[ 1.02  0.52 -2.37  0.93  2.20  2.48 -0.57 -0.89 -0.29  0.19  1.47  0.73
 -1.20  0.35 -2.23  0.73 -2.60  0.45  1.60  0.67  0.29  1.40 -2.11 -1.88
  0.64 -0.51 -1.56  0.44  0.79 -0.43  1.48 -0.12 -0.63 -1.37  0.28  0.27] => <70>:[98]
[ 0.15 -0.85  0.16  0.75 -0.52 -0.20 -0.13 -0.15  0.81  0.23  0.54  1.30
  0.65 -0.43 -0.73 -1.98  0.23 -1.16  0.08  0.93  0.40 -0.62  1.70  2.99
 -1.02  0.00  0.40 -0.39  0.76 -1.59  1.53  0.70  0.73 -1.22 -0.39  0.23] => <71>:[89]
[ 1.17  0.93 -2.40  1.31  2.94  2.27  0.08 -0.86  0.73 -0.59 -0.47  1.38
  0.11  1.07 -1.14  0.68 -1.71 -1.73  1.81 -0.05 -0.03 -0.59 -0.85 -3.75
 -0.43  0.66 -0.45 -0.02 -1.24 -0.33  1.83  0.58 -0.56 -1.01 -0.45 -0.35] => <71>:[94]
[ 0.72  0.80 -1.72  1.39  1.23  1.51 -0.96 -0.35  4.12  0.42  1.02  2.20
  1.51  1.27 -1.72  1.28 -0.28 -2.29  2.06 -0.47 -0.78 -1.24 -0.43 -2.45
 -0.87  1.09  0.82 -0.91  0.04 -0.39  2.46  0.57 -0.48 -0.44 -0.34 -0.07] => <71>:[94]
[ 0.13  2.27 -0.15  1.11  1.75  1.50 -1.92  1.95  6.56  0.07  0.75  3.36
  0.88  0.76 -3.59  2.04 -2.53 -1.58  0.94 -0.53 -0.47  0.84 -2.70 -2.60
 -1.90  1.81  1.32 -0.28  1.95 -0.82  3.59  0.73 -0.34 -0.46  0.47 -0.21] => <70>:[85]
[ 0.51  0.08 -1.46  1.24 -0.41  2.01 -1.19  0.29  2.71 -0.26  1.73  2.08
  0.05  0.21 -2.68  0.81 -1.64 -0.89  1.85  0.87  0.55  1.83 -1.95 -2.07
 -0.22  0.33  0.01 -0.12  1.76 -0.96  2.75 -0.63 -1.42 -2.06  0.71 -0.58] => <70>:[100]
[ 0.79  0.75 -1.37  1.35  2.36  2.61 -1.52  1.00  3.67  0.25 -2.34  1.72
 -0.41  0.26 -2.25  1.98 -2.76 -0.26  1.61 -4.56 -0.36  1.84 -1.33 -4.63
 -1.07  1.87  0.42 -0.76  0.98  0.08  3.78 -0.43 -0.67 -0.28 -0.43  0.78] => <70>:[100]
[ 0.47  1.16 -1.53  1.11  1.64  2.36 -2.34  0.24  2.50 -0.35  1.00  1.29
  0.43  0.70 -2.28  1.60 -2.02 -0.92  2.47 -0.56 -0.77  1.18 -1.73 -2.87
  0.13  0.41  0.23 -0.60  0.89  0.00  2.43 -0.72 -0.31 -0.91 -0.33  0.49] => <70>:[85]
[ 0.00  1.74 -1.46  0.09  3.60  1.17 -0.71 -0.02  3.86 -0.54 -0.45  2.27
 -0.58  0.59 -2.72  1.87 -2.76 -0.99  0.70 -0.54 -0.14  1.52 -1.50 -3.83
 -1.06  1.65  0.17 -0.28  0.53 -0.38  2.61  0.22 -0.55  0.57 -0.32  0.29] => <70>:[98]
[ 0.80 -1.36 -2.04  2.13  0.14  1.95 -0.23 -0.04  0.66  0.84  1.18 -0.08
 -0.71  1.41 -1.82  0.73 -1.49 -0.80  1.34  0.39 -0.11  1.04 -1.24 -1.14
  0.45 -0.57 -1.33 -0.50 -0.25  0.35  1.40 -0.44 -0.43 -1.88 -0.43 -0.21] => <70>:[85]
[ 0.73  2.02 -3.18  1.10  5.65  2.39 -1.19 -0.40  2.44  0.13  0.71  1.73
  0.01  1.58 -2.64  1.67 -3.02 -2.15  1.11 -1.09  0.05 -1.01 -0.57 -4.20
 -0.87  1.75  0.55 -0.97 -0.93  0.44  2.13  0.85 -0.82  0.12 -0.68  0.36] => <71>:[94]
[ 0.09  0.62 -1.69  0.25  0.64  0.52  0.25 -0.86  3.52  1.03 -0.54  0.94
  0.23  3.17 -0.81 -0.65 -0.25 -1.42  0.93  0.46  0.77  0.30  1.09  1.65
 -0.28  0.20  0.05 -1.45  0.75 -1.06  1.26  1.00  0.24 -0.44 -0.35  1.27] => <71>:[89]
[ 1.38  3.99 -2.66  0.98  4.63  3.50 -2.75  1.47  8.13  0.29  2.03  4.51
  1.99  2.63 -2.78  4.09 -4.91 -1.41  1.46 -2.31 -1.70 -1.24 -2.41 -6.64
 -1.12  2.22  1.63 -3.46  0.59  1.70  4.07 -1.10 -1.19  2.51  0.49  0.49] => <70>:[98]
[ 0.68  0.92 -1.76  1.07  0.85  2.09 -1.84  0.41  2.08  0.34  2.10  2.08
 -1.36  0.35 -3.66  1.86 -2.72 -0.53  2.12  0.40  0.68  1.72 -3.19 -3.39
  2.38  0.63 -0.41  1.23  2.02 -0.53  3.82  0.12  0.07 -1.77 -0.22  0.24] => <70>:[85]
[ 0.06 -0.78 -0.98  1.57 -0.29  1.58 -0.66 -0.59  0.46  0.93  0.22 -0.23
 -0.93 -0.43 -1.42  0.29 -1.56  0.98  0.17  0.68 -0.06  1.32 -3.01 -2.80
  0.46  0.43 -1.98  0.56  0.53  0.35  1.80 -0.68  0.70 -0.17 -0.96  0.64] => <70>:[98]
[ 0.38  2.61 -2.28  1.09  5.19  1.75 -1.19 -0.03  3.09 -0.26 -0.18  1.96
  0.97  1.56 -1.46  1.30 -2.85 -2.13  1.57 -1.28 -0.32 -1.04 -1.05 -4.10
 -1.11  4.26  1.25 -0.85 -0.92 -0.21  3.17  0.75 -0.58  0.83  1.68 -0.04] => <71>:[89]
[ 0.15  1.58 -1.26  0.45  3.27  0.89 -0.63 -0.16  0.66  0.06 -0.12  0.81
  0.09  2.27 -1.66 -0.23 -1.51 -0.57  0.55 -0.60  0.00 -0.55 -0.45 -1.11
 -0.72  0.90  0.18 -0.47 -1.52 -0.15  1.43  0.57 -0.44 -0.13 -1.38 -0.18] => <71>:[94]
[-0.02  0.76 -1.42  0.82  2.08  1.95  0.61  0.74  3.93  0.67  1.58  1.69
 -0.01  0.97 -1.92  1.07 -1.85 -0.34  1.72 -0.77 -0.33  2.22 -2.31 -3.28
 -1.19  0.82 -0.12 -0.26  1.24  0.10  2.11  0.64 -0.28 -0.54  0.17 -0.19] => <70>:[85]
[ 0.37 -0.06 -2.50  1.90  1.84  2.86 -1.06 -0.76  5.42  0.55 -0.04  2.94
  0.92  1.52 -2.38  0.28 -2.02 -2.68  2.00 -0.35 -0.61  0.30  0.64 -2.49
 -0.28  1.77  0.08 -0.48  0.36 -1.21  2.72  0.43  0.02 -1.94 -1.05  0.72] => <71>:[92]
[ 0.47  1.63 -2.95  1.75  3.66  2.40 -0.86 -0.96  1.82  0.66  0.13  2.11
 -0.19  0.92 -1.19  0.63 -2.14 -2.19  1.81 -0.53 -0.84 -0.63 -0.54 -4.79
 -0.51  1.54 -0.28 -0.25 -0.79 -2.84  2.11  0.90 -1.00 -0.27 -0.26 -0.23] => <71>:[94]
[-1.05  1.63  0.87 -0.27  0.48  0.50 -1.73  1.33  5.61 -0.26  0.86  2.75
  1.71  0.09 -2.10  1.87 -1.09 -1.09  0.26 -1.11 -0.54  0.15 -0.72 -1.97
 -1.63  0.77  0.10 -1.59  1.18  0.22  2.28 -0.59 -0.50  0.35 -0.44 -0.20] => <70>:[85]
[-0.13  0.98 -0.45  0.55  0.49  1.06 -1.33  0.96  3.55  0.56  1.51  2.57
  0.88  0.38 -2.49  2.19 -2.47 -0.38  0.23 -0.53 -0.21 -0.07 -2.50 -2.76
 -1.42  0.61  0.96 -0.60  1.67 -1.09  2.48 -0.64  0.47  0.53 -0.08  0.39] => <70>:[100]
[ 1.10  0.47 -2.38  0.88  2.64  2.08 -1.03 -1.00  1.41  1.10  0.44  1.52
  0.03  1.04 -2.36  0.53 -1.57 -1.28  0.96 -1.32 -0.18 -0.60 -0.26 -0.54
 -0.54  0.31 -0.22 -0.88 -1.63  0.12  1.72  3.28 -0.24 -0.07 -0.97  0.76] => <71>:[89]
[ 0.87 -1.01 -2.83  1.95  0.12  2.65  0.26 -1.03  3.11  0.32  0.32  1.39
 -0.30  0.28 -0.86 -0.57 -0.71 -2.04  2.82  0.53  0.34  0.79 -1.16 -1.09
  0.62  0.50 -0.61  0.02  0.03 -0.88  1.70  0.82  0.01 -2.19 -0.83 -0.10] => <71>:[94]
[ 0.83  1.39 -2.19  1.27  3.24  2.01 -0.69 -0.37  3.43  0.44  0.47  2.68
  0.18  2.41 -2.96  1.87 -2.74 -1.70  1.43 -1.11 -1.51 -2.50  0.03 -2.47
 -0.53  1.93  0.43 -1.14 -0.42 -1.15  2.96  0.75 -0.57  0.04 -0.66  0.50] => <71>:[89]
[ 0.22  3.04 -1.73  1.32  1.90  2.27 -0.96 -0.20  3.32  0.33  0.09  1.14
  0.25  0.56 -1.46  1.51 -1.91 -0.21  2.02 -1.05 -1.11  1.03 -2.33 -3.41
 -0.38  1.43 -0.50 -1.10  0.51  0.27  1.71  3.25 -0.94 -0.36 -1.05  0.07] => <70>:[100]
[-0.15  0.82 -1.16 -0.39  1.10  1.04 -2.04  0.66  2.90 -0.27  1.45  2.31
  0.16 -0.76 -2.82  1.30 -2.44 -0.39  0.66 -0.06 -0.19  0.52 -2.69 -1.59
 -1.19  0.35  0.53  0.08  0.93 -1.30  2.75  0.18  1.12 -1.45 -0.20  0.29] => <70>:[85]
[ 0.95 -0.56 -2.40  1.97  1.00  3.17 -0.56 -0.43  2.25 -0.01  0.99  1.42
 -0.39  1.49 -2.88  1.40 -2.42 -0.88  2.44 -0.09  0.09  2.08 -2.65 -3.10
  0.19  0.02 -0.08  1.10  1.18 -0.90  2.40 -0.89 -1.44 -1.49 -0.46 -0.86] => <70>:[100]
[ 0.35  0.19 -1.82  1.37  0.70  2.09 -1.30  0.63  4.00  1.04  1.68  1.61
  0.11  1.15 -2.36  1.73 -1.01 -0.52  2.18  0.13 -0.36  0.76 -3.10 -2.96
 -0.98  1.05  0.56 -0.80  0.78 -0.12  2.58 -0.18 -0.02 -1.32 -0.57 -0.23] => <70>:[85]
[ 1.41  1.86 -4.43  2.37  1.83  4.00 -1.29  0.40  5.93  0.08  2.22  3.96
  0.52  1.59 -3.74  2.45 -2.92 -2.97  4.01  0.22 -0.22  0.85 -3.12 -5.31
 -0.90  1.79  0.49 -0.53  0.91 -0.41  4.26 -0.27 -1.30 -2.64 -0.21  0.33] => <70>:[100]
[ 0.87  0.24 -3.22  2.56  1.14  2.27 -0.86 -0.46  1.16  1.19 -0.04  1.94
 -0.45  1.18 -1.78  0.62 -0.89 -2.88  2.30  0.18  0.77 -0.45  0.17 -0.32
 -0.27  1.05 -0.28 -0.17 -0.09 -1.75  2.24  1.27 -0.44 -1.78 -0.58  0.02] => <71>:[89]
